Below is a small trained network, with its code and all its weights. Each question gives an input and a target symbol and asks what happens when units are switched off, that is, made to give their printed mean instead of their output.

import numpy as np


def w(rows, s, z=0):
    codes = np.array(rows[::2]) - 128.0
    scale = np.full(codes.shape[1], s)
    scale[-1] = z or s
    return codes * scale


def norm(h):
    return h / np.sqrt((h * h).mean(-1, keepdims=True) + 1e-5)


def f(y):
    return np.maximum(y, 0)


def softmax(a):
    e = np.exp(a - a.max(-1, keepdims=True))
    return e / e.sum(-1, keepdims=True)


def log_softmax(a):
    a = a - a.max(-1, keepdims=True)
    return a - np.log(np.exp(a).sum(-1, keepdims=True))


def net(x, mask):
    ids = ['ζηθλτφψ'.index(c) for c in x.split()]
    T = len(ids)
    res = E[ids] + P[:T]
    u = 0
    for l in range(2):
        q, k, v = (norm(res) @ M[l].T for M in (Q, K, V))
        z = softmax(np.where(np.tri(T) > 0, q @ k.T / 3**0.5, -1e9)) @ v
        res = res + np.where(mask[u], z, O[l][:, -1]) @ O[l][:, :-1]
        u += 1
        y = f(norm(res) @ A[l][:, :-1].T + A[l][:, -1])
        res = res + np.where(mask[u : u + 4], y, B[l][:, -1]) @ B[l][:, :-1]
        u += 4
    return log_softmax(norm(res)[-1] @ U[:, :-1].T + U[:, -1])


Q, K, V, O, A, B = {}, {}, {}, {}, {}, {}
E = w([
[91,70,116,110,108,77,184,115,73],'ζ',
[94,126,136,161,116,71,204,142,87],'η',
[43,83,144,166,168,115,145,89,197],'θ',
[88,126,161,121,153,105,142,48,162],'λ',
[37,77,101,186,105,113,118,79,107],'τ',
[102,180,108,112,28,141,136,130,149],'φ',
[182,72,177,251,106,108,85,113,105],'ψ',
],0.024)
P = w([
[89,128,106,126,214,54,2,223,181],'0',
[113,182,84,201,181,38,87,167,175],'1',
[122,181,82,195,162,40,117,117,171],'2',
[125,151,102,191,158,64,132,100,196],'3',
[108,143,128,184,144,84,142,94,198],'4',
[109,135,141,158,120,95,155,73,188],'5',
[127,120,146,139,111,115,168,64,186],'6',
[113,116,168,127,83,125,174,65,160],'7',
[120,110,176,118,71,144,192,67,144],'8',
[124,111,192,96,51,158,218,45,128],'9',
[102,90,210,97,47,175,227,44,138],'10',
[110,95,227,165,100,178,253,49,115],'11',
],0.0099)
Q[0] = w([
[141,168,200,104,118,115,109,91,112],'L0H0',
[178,199,2,73,156,172,3,172,139],'L0H0',
[201,137,102,90,232,175,133,216,114],'L0H0',
],0.0097)
K[0] = w([
[93,61,51,163,118,147,133,158,90],'L0H0',
[142,144,64,105,150,2,78,202,161],'L0H0',
[96,131,95,93,173,37,114,138,156],'L0H0',
],0.0086)
V[0] = w([
[189,145,254,126,183,51,150,134,157],'L0H0',
[178,169,224,130,114,132,29,49,97],'L0H0',
[105,220,134,47,172,107,108,75,178],'L0H0',
],0.0097)
O[0] = w([
[167,116,218,91,116,117,149,109,94,116],'L0H0',
[160,120,156,198,118,5,153,106,171,248],'L0H0',
[99,238,140,76,107,118,94,92,83,25],'L0H0',
],0.015,0.0011)
A[0] = w([
[62,161,111,119,102,115,55,152,196,129],'L0N0',
[144,107,112,172,254,46,227,65,55,192],'L0N1',
[127,125,132,210,40,71,240,53,141,254],'L0N2',
[110,55,217,41,195,169,157,87,55,77],'L0N3',
],0.0072,0.0046)
B[0] = w([
[141,195,131,64,129,147,176,87,151,167],'L0N0',
[85,127,97,89,221,196,145,90,33,195],'L0N1',
[103,90,105,112,158,89,131,102,239,255],'L0N2',
[179,253,194,217,202,210,187,115,185,151],'L0N3',
],0.011,0.015)
Q[1] = w([
[139,187,45,36,67,99,76,182,161],'L1H0',
[151,118,103,130,178,82,151,128,184],'L1H0',
[6,133,137,89,191,174,211,34,146],'L1H0',
],0.011)
K[1] = w([
[116,155,86,56,114,152,72,238,63],'L1H0',
[124,87,109,147,107,63,168,181,154],'L1H0',
[152,73,149,126,12,158,204,88,195],'L1H0',
],0.011)
V[1] = w([
[125,54,143,151,242,138,45,87,71],'L1H0',
[171,125,172,170,145,101,179,141,99],'L1H0',
[177,143,101,8,99,146,161,182,101],'L1H0',
],0.013)
O[1] = w([
[169,35,167,65,132,97,69,145,121,6],'L1H0',
[197,172,136,133,178,128,186,126,93,43],'L1H0',
[106,153,156,80,106,107,208,102,255,2],'L1H0',
],0.018,0.0078)
A[1] = w([
[207,67,139,205,116,2,156,139,113,241],'L1N0',
[100,218,5,159,94,67,206,143,215,207],'L1N1',
[156,183,164,158,167,82,129,67,64,145],'L1N2',
[56,88,126,134,148,84,90,65,110,2],'L1N3',
],0.016,0.0057)
B[1] = w([
[161,126,147,147,205,143,79,66,164,185],'L1N0',
[128,176,96,252,139,160,161,66,213,251],'L1N1',
[108,116,170,105,65,93,110,116,168,169],'L1N2',
[155,136,102,118,105,97,144,179,86,164],'L1N3',
],0.022,0.027)
U = w([
[118,32,157,62,98,174,138,173,219,93],'ζ',
[234,182,198,102,144,145,220,232,75,203],'η',
[43,179,227,134,157,255,27,88,48,2],'θ',
[122,150,227,92,50,29,123,94,109,143],'λ',
[125,99,29,111,105,61,126,158,42,172],'τ',
[150,235,67,158,133,104,144,82,164,182],'φ',
[254,95,184,167,169,85,56,125,145,127],'ψ',
],0.0085,0.0077)

Each question gives the input, a string of symbols that net reads in full, and the target symbol t.
The units are the heads (3 rows each of Q, K, V and O) and the neurons (one row each of A and B). Each row of codes is followed by its name. A weight is (code - 128) times the scale printed after its matrix; where a second scale follows, it is the last column's (O, A, B and U).
mask holds one flag per unit, layer by layer, with each layer's heads first. A switched-off unit (its flag False) gives its mean, the last column of its rows in O or B, instead of its output. The means were averaged over made-up inputs and are rounded, as every weight is.
A unit's drop is (log p(t) with every unit on - log p(t) with that unit switched off) / (log p(t) with every unit on - log p(t) with every unit switched off).
The circuit of an input: a set's keep is (log p(t) with only the set's units on - log p(t) with every unit switched off) / (log p(t) with every unit on - log p(t) with every unit switched off). Starting from all 10 units, units are removed one at a time, each time the one whose removal leaves the highest keep (on an exact tie, the one counted first), for as long as the keep stays at least 0.8.
circuit, biggest first: the units of the circuit, biggest drop first
top k neurons: the k neurons with the biggest drops, biggest first
k most important neurons of layer l: the k neurons of layer l with the biggest drops, biggest first
drop when u is switched off: that unit's drop, to one decimal
input θ ζ θ, target θ: circuit, biggest first => (L0H0; L1N1; L0N2)
input ψ τ τ λ η λ λ η, target ψ: circuit, biggest first => (L1H0; L0H0)
input ζ ζ τ θ ψ ζ λ τ λ θ, target ψ: circuit, biggest first => (L1H0; L1N1)
input λ ζ ζ, target λ: top 4 neurons => (L1N1; L1N2; L0N3; L1N0)
input η η η, target η: circuit, biggest first => (L0H0; L1N1; L1H0; L0N3)
input θ η η, target θ: top 4 neurons => (L0N3; L1N1; L0N1; L0N0)
input φ φ ζ τ ζ ζ λ η φ λ θ λ, target λ: circuit, biggest first => (L0H0; L1N1; L1N2)
input τ λ φ φ η η ζ ζ, target η: top 4 neurons => (L0N3; L1N1; L0N2; L1N0)
input τ ψ ψ λ, target ψ: circuit, biggest first => (L1H0)
input θ λ η ζ λ η, target λ: top 3 neurons => (L1N1; L1N2; L0N1)
input ψ θ η θ τ ψ φ, target ψ: 2 most important neurons of layer 0 => (L0N0; L0N3)
input ζ θ ζ, target θ: top 3 neurons => (L0N3; L1N1; L0N2)
input θ θ θ λ ζ φ φ η φ η θ η, target θ: circuit, biggest first => (L0H0; L1N1; L0N1)
input ψ λ φ ψ θ λ, target ψ: top 2 neurons => (L1N1; L0N2)
input ζ φ φ φ τ ψ λ η ψ φ, target ψ: 2 most important neurons of layer 1 => (L1N0; L1N1)
input ζ θ θ η τ η λ τ λ θ ζ, target λ: top 2 neurons => (L0N3; L1N1)
input τ φ φ φ φ η φ λ η θ, target λ: 3 most important neurons of layer 1 => (L1N2; L1N1; L1N0)
input φ η ζ ζ ζ, target ζ: 3 most important neurons of layer 1 => (L1N1; L1N3; L1N0)
input φ φ φ ζ η η, target η: 2 most important neurons of layer 1 => (L1N1; L1N0)
input η φ τ θ φ φ φ η η ζ, target η: top 3 neurons => (L0N3; L1N1; L0N0)
input λ θ τ ζ φ τ φ θ η η θ, target θ: top 2 neurons => (L0N3; L1N1)
input φ φ λ λ η θ θ θ ψ η, target ψ: drop when L1H0 is switched off => 0.1
input ζ θ τ, target τ: drop when L1H0 is switched off => 0.7
input φ λ τ λ η λ τ λ, target τ: drop when L1H0 is switched off => 0.8
input φ φ φ ζ η λ, target λ: drop when L1N1 is switched off => 0.3
